Rows with their classes
[0.51,-1.55,0.75,-0.05,-0.80,-2.06,0.75,1.87,-2.14,1.17,0.58,0.73,-0.47,0.56,0.09,2.34,-1.18,-1.88,0.55,0.14,-0.56,5.63,-0.01,0.69,-2.76,-0.33]
<62>
[0.26,-0.80,-0.21,1.12,-2.15,-0.01,-0.40,-1.95,-1.16,-0.20,1.23,0.49,-0.61,-0.75,-1.56,-0.69,0.59,0.51,1.24,0.04,-0.19,1.22,0.47,0.38,-1.39,0.89]
<46>
[-0.06,-0.68,0.47,-0.85,1.76,-1.94,-2.46,1.98,-2.68,0.63,0.57,0.76,-1.01,0.21,-1.06,2.85,-1.40,0.25,1.59,0.11,-0.96,3.24,0.73,1.14,-7.16,1.20]
<62>
[0.35,-1.17,0.23,0.43,-0.04,1.26,1.42,-0.54,-3.28,-0.42,0.51,0.16,-0.30,-0.43,-1.30,-1.83,0.06,-0.08,-0.09,-0.16,-0.21,-1.25,0.90,-0.16,-1.94,0.58]
<62>
[-0.01,0.41,1.52,0.90,-0.02,-5.05,-0.76,0.91,2.40,-0.75,0.47,1.29,-0.99,2.12,0.46,2.83,0.26,0.25,1.73,0.09,-0.18,4.29,0.57,0.79,-2.99,0.20]
<46>
[-0.04,1.73,-1.03,-1.15,-3.10,-3.73,-0.79,0.73,3.28,1.15,1.15,0.43,-1.09,-0.18,-0.09,4.88,0.65,1.97,2.55,1.15,-0.75,6.42,-0.88,1.72,2.68,-1.11]
<62>
[-0.02,-1.18,0.46,0.84,0.15,-0.24,0.20,-1.17,-0.53,-0.37,0.24,0.67,-0.23,0.61,0.04,-1.00,0.23,-0.42,0.03,-0.64,-0.18,1.72,0.21,-0.73,-4.85,1.49]
<46>
[0.63,-1.86,0.94,0.49,-0.01,-2.12,-1.98,-1.13,-2.78,-0.40,1.14,1.67,-1.32,0.55,-1.36,0.10,0.11,0.13,1.96,0.09,-0.88,3.93,0.98,0.19,-8.48,2.13]
<46>
[0.43,-0.41,1.57,0.78,0.25,-4.55,0.30,2.13,0.30,-0.03,0.77,0.56,-1.42,2.16,0.06,2.97,-0.62,-0.84,0.90,2.48,0.39,2.35,0.61,0.98,-0.24,-1.24]
<52>
[0.71,0.76,-0.56,-0.55,-2.61,-4.26,-1.46,1.63,0.89,1.01,1.82,0.52,-1.57,-0.40,-0.83,4.91,-0.15,1.54,2.70,0.94,-0.54,5.37,-0.23,2.74,3.14,-0.86]
<62>
[-0.03,0.84,0.69,1.02,0.09,-3.06,-1.15,0.12,2.08,-0.99,0.31,0.43,-1.57,0.95,-1.01,1.04,0.79,1.01,1.19,0.33,0.30,-0.97,0.77,0.63,1.79,-0.46]
<49>
[0.25,-0.39,0.34,0.83,-2.44,-2.76,0.18,-0.90,0.12,0.05,1.48,1.06,-1.47,0.15,-0.40,1.74,-0.07,0.19,1.67,0.77,-0.43,4.15,-0.60,1.11,0.50,0.19]
<63>
[0.85,-3.04,1.87,1.58,-1.54,-2.73,1.86,0.78,-2.87,0.01,1.28,1.15,-1.54,1.59,0.19,1.30,-1.04,-2.46,0.16,-0.14,-0.62,4.24,0.66,0.20,-3.05,-0.67]
<46>
[0.68,-0.08,1.08,1.07,-1.54,-2.76,0.61,-0.02,0.07,-0.20,0.98,0.63,-1.06,1.08,-0.17,1.52,0.21,-0.46,0.96,0.38,-0.07,2.81,0.46,0.88,0.63,-0.27]
<49>
[0.59,-1.86,2.31,1.40,-0.21,-3.77,0.01,0.69,-1.48,-0.50,0.64,1.57,-1.30,1.95,-0.29,1.32,-0.52,-1.25,0.94,0.14,-0.54,4.50,0.83,0.30,-5.39,0.48]
<46>
[0.26,-1.14,0.18,0.78,-0.86,0.55,0.12,-1.14,-1.04,-0.26,0.42,0.32,-0.44,-0.34,-0.36,-1.18,-0.03,-0.08,-0.06,-0.06,0.06,-0.51,0.34,-0.10,-0.34,0.44]
<54>
[0.25,-1.32,-0.07,0.68,-1.14,0.65,-3.36,-0.52,-3.28,-0.50,1.18,0.20,-0.98,-0.81,-1.20,-0.85,-0.11,0.90,0.95,0.37,-0.29,-0.33,1.15,0.60,-1.65,0.29]
<62>
[0.02,1.39,-2.30,-0.89,-4.40,-0.98,-1.22,-0.49,1.47,1.27,2.73,-0.15,-0.60,-1.26,-0.85,3.07,0.66,2.42,2.60,1.25,-0.60,4.26,-1.12,2.51,7.01,-0.98]
<62>
[0.13,-0.30,0.57,-0.09,-0.85,-1.68,0.07,0.51,-0.01,0.67,0.27,0.17,-0.42,0.58,0.12,1.25,-0.33,-0.17,0.36,-0.02,-0.05,2.06,0.15,0.39,-0.34,-0.04]
<44>
[0.48,-0.44,1.41,1.23,-1.44,-4.14,0.53,0.59,0.51,-0.23,0.76,0.71,-0.28,1.85,-0.33,2.48,-0.07,-0.10,1.94,-1.55,-0.08,3.46,0.44,0.98,1.52,0.86]
<52>
[0.02,0.62,-0.93,-0.18,-2.25,-1.45,-2.33,-0.73,0.43,-0.68,1.69,0.29,-1.02,-1.18,-1.74,1.84,0.98,2.32,2.52,0.63,-0.44,2.29,0.07,2.15,2.05,0.31]
<62>
[1.11,-1.44,1.22,1.31,-1.56,-1.63,1.89,0.07,-0.66,-0.40,0.88,0.58,-0.80,1.09,-0.07,0.58,-1.21,-1.31,0.36,0.34,0.77,1.50,0.59,0.17,1.38,-0.87]
<49>
[0.49,-0.31,-0.10,0.58,-1.90,-1.17,-0.47,-0.13,-0.86,0.42,1.21,0.73,-1.00,0.00,-0.96,0.99,-0.07,0.13,1.09,0.51,-0.18,1.38,0.51,1.00,1.43,-0.53]
<62>
[0.35,-1.71,0.23,1.40,-1.49,0.95,-0.98,-1.41,-3.12,-0.77,1.39,0.50,-0.84,-1.10,-2.28,-1.67,0.21,0.78,1.08,0.19,0.05,-0.79,1.68,0.17,-0.98,0.83]
<62>
[0.27,-0.60,1.72,0.33,-0.23,-4.95,-0.33,1.46,0.68,0.21,0.59,1.31,-1.59,1.99,0.36,3.72,-0.25,-0.82,1.30,0.35,-0.37,5.56,0.18,0.98,-2.86,-0.23]
<46>
[0.26,-1.37,-0.07,-0.23,-0.56,3.41,2.09,0.12,-2.99,0.16,-0.16,-0.85,0.49,-0.73,-0.08,-2.04,-0.64,-0.88,-1.41,-0.29,0.30,-1.77,0.66,-0.89,0.16,-0.15]
<49>
[-0.34,-0.31,0.67,1.26,-2.18,-2.13,0.03,-2.03,1.70,-0.28,1.10,1.00,-0.69,0.48,-0.13,0.68,0.96,0.44,1.29,0.28,-0.14,2.82,-0.28,0.67,0.28,4.83]
<62>
[0.18,0.01,1.37,0.79,0.16,-2.36,0.89,0.37,1.48,-0.68,-0.61,0.40,-0.15,1.73,0.82,1.15,-0.15,-0.89,-0.52,-0.04,0.33,0.09,0.18,-0.21,0.56,-0.50]
<52>
[0.16,-1.29,1.25,2.10,-2.55,-3.51,-1.57,-3.07,0.23,-0.72,1.93,1.84,-1.39,0.35,-1.55,0.84,1.00,1.28,2.82,0.48,-0.82,4.36,-0.10,0.89,-4.28,1.68]
<54>
[0.73,-2.03,0.77,1.83,-4.01,-1.98,1.01,-1.72,-1.40,-0.31,2.01,1.13,-1.82,0.20,-1.03,0.59,0.05,-0.29,1.89,0.50,-0.14,3.74,0.67,0.68,0.89,0.11]
<49>
[0.14,1.09,1.87,1.04,2.45,-5.82,-1.58,1.26,2.55,-1.22,-0.49,0.85,-0.88,2.90,-0.55,2.41,0.64,0.90,1.27,0.23,0.55,0.31,1.11,0.69,-1.24,-0.21]
<44>
[0.48,-2.13,0.80,0.07,-1.93,-0.34,1.26,-0.18,-2.64,0.91,1.54,0.88,-0.62,-0.18,0.23,0.72,-0.82,-1.60,0.36,-0.03,-0.19,4.56,0.14,0.02,-3.14,0.41]
<46>
[0.10,0.29,0.48,0.16,1.05,-0.66,0.21,1.49,-0.12,-0.73,-0.31,-0.49,-0.12,1.04,-0.29,0.20,-0.72,-0.34,-0.54,-0.06,0.31,-2.62,0.60,0.36,1.91,-1.06]
<52>
[1.10,-2.19,2.48,1.38,-0.12,-4.29,0.91,2.75,-3.13,0.81,0.96,1.13,-2.02,2.17,-0.62,2.70,-1.53,-1.93,1.12,0.28,-0.07,2.79,1.59,1.26,-2.58,-0.78]
<46>
[0.03,-0.26,0.95,-0.70,3.01,-1.24,-1.35,1.62,-1.20,0.19,-0.73,0.66,-0.69,1.06,0.11,1.10,-0.63,-0.61,0.07,-0.23,-0.48,1.55,0.44,-0.19,-7.57,0.83]
<46>
[0.27,-0.94,0.45,-0.79,2.51,2.60,1.22,2.16,-4.36,0.05,-0.79,-1.08,0.17,-0.20,-0.63,-1.69,-1.26,-1.36,-2.24,-0.42,0.28,-4.30,1.37,-0.55,-1.76,-0.56]
<46>
[0.26,-1.22,-2.20,-0.85,-2.60,3.33,-2.86,-1.90,-5.27,1.17,2.46,0.24,-0.64,-3.94,-3.02,-0.50,0.05,2.46,2.39,0.71,-1.28,2.57,0.05,1.86,-3.98,2.16]
<62>
[0.28,0.27,0.43,1.48,-2.12,-3.03,-0.08,-0.52,1.05,-1.31,1.42,0.46,-0.95,0.46,-2.97,1.20,0.87,1.53,1.61,0.51,0.39,0.08,0.78,1.01,4.15,-0.62]
<49>
[0.04,0.70,0.44,0.39,-0.03,-3.99,-2.25,0.29,0.89,0.34,1.04,0.82,-1.00,0.26,-1.31,2.94,0.53,1.50,2.51,0.37,-0.77,3.31,0.24,1.80,-1.63,0.37]
<63>
[0.23,-0.11,0.88,0.87,0.04,-1.75,-0.35,0.59,-0.89,-0.67,0.44,0.31,-0.41,0.92,-1.06,1.50,-0.39,-0.09,0.55,0.46,0.24,-0.83,0.93,0.46,1.22,-0.53]
<49>

Rows, each with its class
[-0.46,0.87,-0.35,-0.66,-0.72,1.24,1.70,3.49,0.84,-0.20,0.99,0.24,-2.33,0.40,-1.31,-0.29,0.40,-0.03,1.18,0.64,-0.52,-0.66,0.40,-0.37,-2.16,0.43]
Q94
[-1.38,0.51,0.94,1.13,-2.06,-0.46,0.54,1.88,-0.88,1.37,-0.84,0.20,-1.67,-1.39,0.22,0.79,-0.16,-0.67,0.05,-0.66,-0.03,0.40,-0.41,0.09,-2.53,0.14]
q18
[-1.84,0.04,0.95,0.14,-1.93,-0.26,1.52,4.80,-0.75,1.54,-0.36,-0.25,-2.58,-1.56,0.55,-0.93,0.41,-1.67,-0.23,0.93,-0.49,0.66,0.61,-0.65,-1.10,-0.60]
q18
[-1.51,-0.82,-2.35,-2.23,-1.33,-0.94,-2.34,2.57,-0.01,1.70,-0.08,-0.04,-4.18,0.00,-1.44,0.40,-1.09,0.96,-0.27,0.92,1.37,0.67,0.08,1.04,-2.50,1.09]
q901
[-1.87,1.24,0.03,3.41,-1.87,0.70,1.70,3.66,-1.51,0.95,-0.91,1.16,-1.57,-3.31,0.73,-0.36,3.07,0.13,-0.82,-0.09,-0.77,-0.25,0.91,-0.66,-2.06,0.56]
q18
[-1.36,0.77,0.37,-1.13,-1.38,-1.50,-0.97,3.20,-0.22,1.24,0.67,-0.67,-3.49,1.01,-2.74,1.55,-0.27,0.75,-0.66,5.40,0.31,0.89,4.26,-0.29,-1.57,-0.05]
q901
[0.40,-0.34,0.19,-2.19,-0.74,-0.78,-1.30,0.76,1.14,0.90,-0.75,0.14,-3.13,0.91,-1.81,0.96,-0.46,0.64,-0.76,2.04,0.31,1.20,0.41,0.11,0.14,0.66]
q901
[0.25,-0.42,0.32,-0.86,-1.09,-1.65,-0.71,1.16,-0.63,0.00,-0.54,-0.05,-1.51,0.33,-0.85,2.44,-1.57,0.22,-0.18,1.68,0.71,0.92,0.22,-0.12,-0.25,-1.27]
q901
[-1.23,2.98,-0.14,1.96,-0.66,-0.25,1.18,1.87,-0.70,0.37,-1.18,0.29,-1.81,-1.00,-0.85,1.37,1.07,0.74,0.12,0.66,0.44,-0.26,1.01,-0.41,-1.93,0.61]
q18
[-2.26,-0.01,0.91,0.12,-1.46,0.88,1.25,3.96,-2.19,0.81,-0.99,0.18,-2.11,0.89,-0.47,-1.34,1.60,0.83,0.62,0.10,-0.12,-1.51,0.64,-0.65,-1.75,0.26]
q18
[-0.30,0.02,0.21,-1.95,-0.33,-0.65,-1.87,-0.33,-0.24,0.47,0.73,0.78,-2.79,0.60,-0.71,3.08,-1.29,0.27,0.21,0.39,0.90,-0.02,-0.07,0.82,-2.18,0.64]
q901
[-3.30,-0.91,0.43,-0.32,-0.75,-0.71,-0.60,3.67,-2.57,0.11,-0.66,1.25,-1.62,-1.34,0.26,0.36,-0.07,1.71,0.50,1.61,0.05,-1.38,0.92,-0.43,-1.85,-1.02]
q18
[-0.58,-0.23,-0.46,-2.00,1.01,0.12,-1.06,-0.17,-0.19,0.70,1.64,-1.23,-3.05,0.68,-0.58,2.69,-1.02,0.35,0.66,0.42,1.25,-0.58,-0.21,0.98,-4.17,-0.35]
q901
[-0.95,0.00,-0.14,-0.89,-2.25,-1.03,-0.86,2.25,0.66,0.64,-0.36,0.28,-1.80,-0.16,-0.57,2.23,-0.45,2.04,1.21,0.88,1.25,0.15,-0.28,0.28,-0.29,0.11]
q901
[-2.39,0.49,-0.99,1.21,-1.11,0.98,0.72,3.52,-0.84,0.91,-0.96,0.43,-1.99,-0.94,-0.37,0.79,0.33,0.85,0.90,-0.40,-0.17,0.77,-0.40,-0.70,-2.96,-0.17]
Q94
[-0.84,-0.06,-0.74,4.29,-1.74,-0.83,1.22,2.72,-0.43,1.64,0.19,0.81,-3.36,-0.72,-0.32,-0.29,0.38,0.51,0.04,0.39,-1.07,-0.24,0.45,-1.91,-2.59,0.87]
q18
[-1.36,0.93,0.35,0.28,-2.37,0.74,1.85,3.10,-0.16,0.70,-1.95,0.56,-2.48,-0.25,-0.42,-0.33,-0.66,-0.29,-0.60,-0.28,-0.33,1.19,-0.29,-0.95,0.15,0.53]
q18
[1.87,0.04,-0.12,1.84,0.12,0.07,1.33,2.94,0.29,-0.60,-0.56,-0.73,0.14,-0.46,-0.65,-0.86,-0.77,-0.27,-0.11,0.74,-0.61,-0.15,-0.12,-0.12,0.45,0.13]
Q94
[-3.42,0.86,1.34,1.47,-1.76,0.72,1.13,3.45,-1.51,4.56,0.61,0.76,-1.74,-0.36,0.25,1.58,0.67,0.64,0.22,-0.31,-0.26,-1.03,0.00,-0.37,-1.95,0.48]
q18
[-3.77,-0.23,-0.08,0.95,-3.51,-0.17,-0.33,3.47,-1.48,1.94,-1.65,1.62,-2.15,-0.72,-0.95,1.81,-0.23,1.23,-1.43,1.11,-0.90,0.12,0.52,-1.00,-2.13,0.67]
q18
[-0.30,-0.51,-0.04,-2.24,0.04,-1.54,0.57,3.40,-0.02,0.56,1.80,-0.43,-3.47,0.21,-1.13,0.78,-1.16,0.95,0.96,1.44,0.52,1.95,-1.47,-0.93,-0.81,-0.04]
q901
[-1.02,-0.11,-1.93,1.73,0.40,0.79,1.13,1.83,-0.43,1.99,0.06,-1.29,0.17,-0.08,-0.48,-3.00,1.63,-0.65,-0.44,2.03,-1.70,-2.73,1.36,0.39,-4.08,-1.44]
Q94
[0.04,-0.51,0.49,-1.15,-0.63,-0.41,-2.14,0.82,-0.13,1.56,1.26,1.82,-4.62,0.68,-1.81,4.05,-1.31,0.53,0.29,0.68,1.48,3.45,-0.42,1.52,-2.83,1.19]
q901
[-0.22,-0.67,0.96,-0.63,0.11,-0.07,-0.55,1.70,-1.15,0.16,1.25,-0.54,-3.21,-0.38,-1.85,2.41,-0.05,0.79,0.08,2.07,0.29,1.20,0.63,0.59,-2.34,-0.47]
q901
[-3.52,-0.05,-1.77,-0.10,-2.86,-1.59,0.28,5.39,-1.13,1.81,-2.78,0.71,-2.36,-0.26,0.22,-0.90,-0.50,-0.50,-0.65,-0.16,0.16,-0.39,0.14,-1.54,-2.22,0.99]
q18
[-1.85,1.18,-0.35,0.72,-2.01,-0.37,0.88,3.39,0.61,-0.05,-1.75,1.09,0.92,-1.16,-0.34,1.39,-0.74,2.08,0.83,0.79,0.70,-0.49,0.48,0.19,0.42,-0.78]
q18
[-1.69,1.94,0.66,0.57,-1.44,0.31,0.43,0.51,-0.77,0.90,-0.38,0.47,-3.22,0.23,-0.81,1.89,-0.53,0.52,-0.37,-0.16,0.00,0.32,0.46,-0.86,-2.42,1.12]
q18
[-0.78,-0.05,1.12,-1.46,-0.74,0.56,-0.96,1.62,-1.29,1.38,0.71,0.05,-3.47,0.52,-1.67,2.39,-0.53,-0.47,-0.95,0.87,1.18,1.51,0.21,0.29,-1.85,2.81]
q901
[-1.36,0.25,-1.40,-0.65,-0.44,-0.34,-1.61,1.25,-0.59,1.68,-1.08,0.38,-2.41,-0.14,-1.09,1.97,-1.52,-1.97,-0.84,1.56,0.31,0.63,0.23,-0.79,-2.76,0.07]
q901
[-0.86,-0.48,-1.08,-0.31,0.10,1.06,1.86,2.98,-0.25,0.27,1.76,-0.29,-1.75,-1.08,-0.22,-0.78,1.34,0.28,1.18,0.55,0.67,-0.39,0.20,0.30,-1.67,0.35]
Q94
[-1.03,-0.25,0.39,-0.51,-0.74,-1.51,-1.41,-2.94,0.37,2.10,-0.44,0.67,-3.42,-0.63,-0.60,2.65,-0.30,-0.52,-0.96,1.83,1.24,1.04,0.41,0.67,-2.77,1.97]
q901
[-0.57,0.14,0.61,2.43,-1.85,0.60,2.28,2.64,0.24,1.74,0.26,2.32,-1.08,-1.65,0.11,-0.60,1.53,0.68,-1.32,2.10,-1.13,0.68,0.37,-0.55,-2.82,1.16]
q18
[-0.97,-0.36,2.11,2.20,-2.56,0.83,1.49,3.35,-2.27,0.92,1.29,0.06,-1.94,-0.59,-0.39,0.62,1.75,1.71,0.77,0.49,-0.69,-0.75,0.45,-0.54,-1.59,1.65]
q18
[-1.40,-1.22,-2.04,-2.00,0.42,-2.35,-3.05,0.50,0.91,-0.01,-0.28,-0.49,-2.82,-0.30,-1.52,1.80,-1.51,-0.29,-0.39,2.19,1.12,0.54,0.56,0.08,-2.13,-0.67]
q901
[-1.05,-0.85,-0.02,-0.16,-1.98,-1.56,-1.28,1.87,-0.94,0.66,-1.09,0.58,-2.32,-0.75,-0.68,1.04,-0.55,1.01,-0.23,1.66,0.33,0.58,1.40,0.15,-1.42,-0.59]
q901
[-1.76,0.23,-1.35,1.41,-1.26,0.33,-0.42,2.10,-1.33,1.02,-1.66,1.46,-1.50,-0.73,0.10,1.62,0.22,-0.19,-0.46,-0.29,-0.29,0.04,1.01,-0.49,-2.66,-0.33]
q18

Rows, each with its class
[-0.85,-3.45,4.26,-1.84,-0.04,-1.94,-0.15,-0.42,-1.13,1.00,-0.34,2.20,-1.05,-0.52,-0.73,0.59,-0.80,0.66,-0.21,0.42,3.42,-1.50,-0.35,-0.63,0.35,-0.91]
C
[-0.84,-5.02,4.09,-1.54,0.43,-1.88,-1.44,-0.29,-2.12,1.45,0.69,1.51,3.70,0.29,-0.57,0.50,-0.52,-0.62,0.11,0.10,3.02,-1.73,0.16,-0.31,1.03,-1.28]
C
[0.14,-2.19,-0.85,-1.16,0.00,-0.31,-0.09,-0.76,-1.92,-1.45,0.10,1.05,2.08,-0.12,0.77,2.04,0.34,-1.28,-0.71,0.71,1.65,-0.95,0.20,1.44,-1.03,-0.58]
R
[0.54,2.51,-2.28,-1.62,0.10,2.68,-0.86,0.02,-0.20,0.19,-0.27,-0.84,-0.02,-0.48,-0.29,-0.85,-0.36,0.68,-0.33,0.65,-3.53,1.98,0.59,0.06,-2.33,-0.72]
T
[-0.52,-0.09,-5.85,-1.23,-0.10,1.88,-0.25,2.04,0.17,-2.65,-0.32,-1.25,1.06,0.39,1.18,1.16,1.50,0.91,-1.39,0.61,-3.00,1.11,-0.17,-0.79,-2.58,0.53]
T
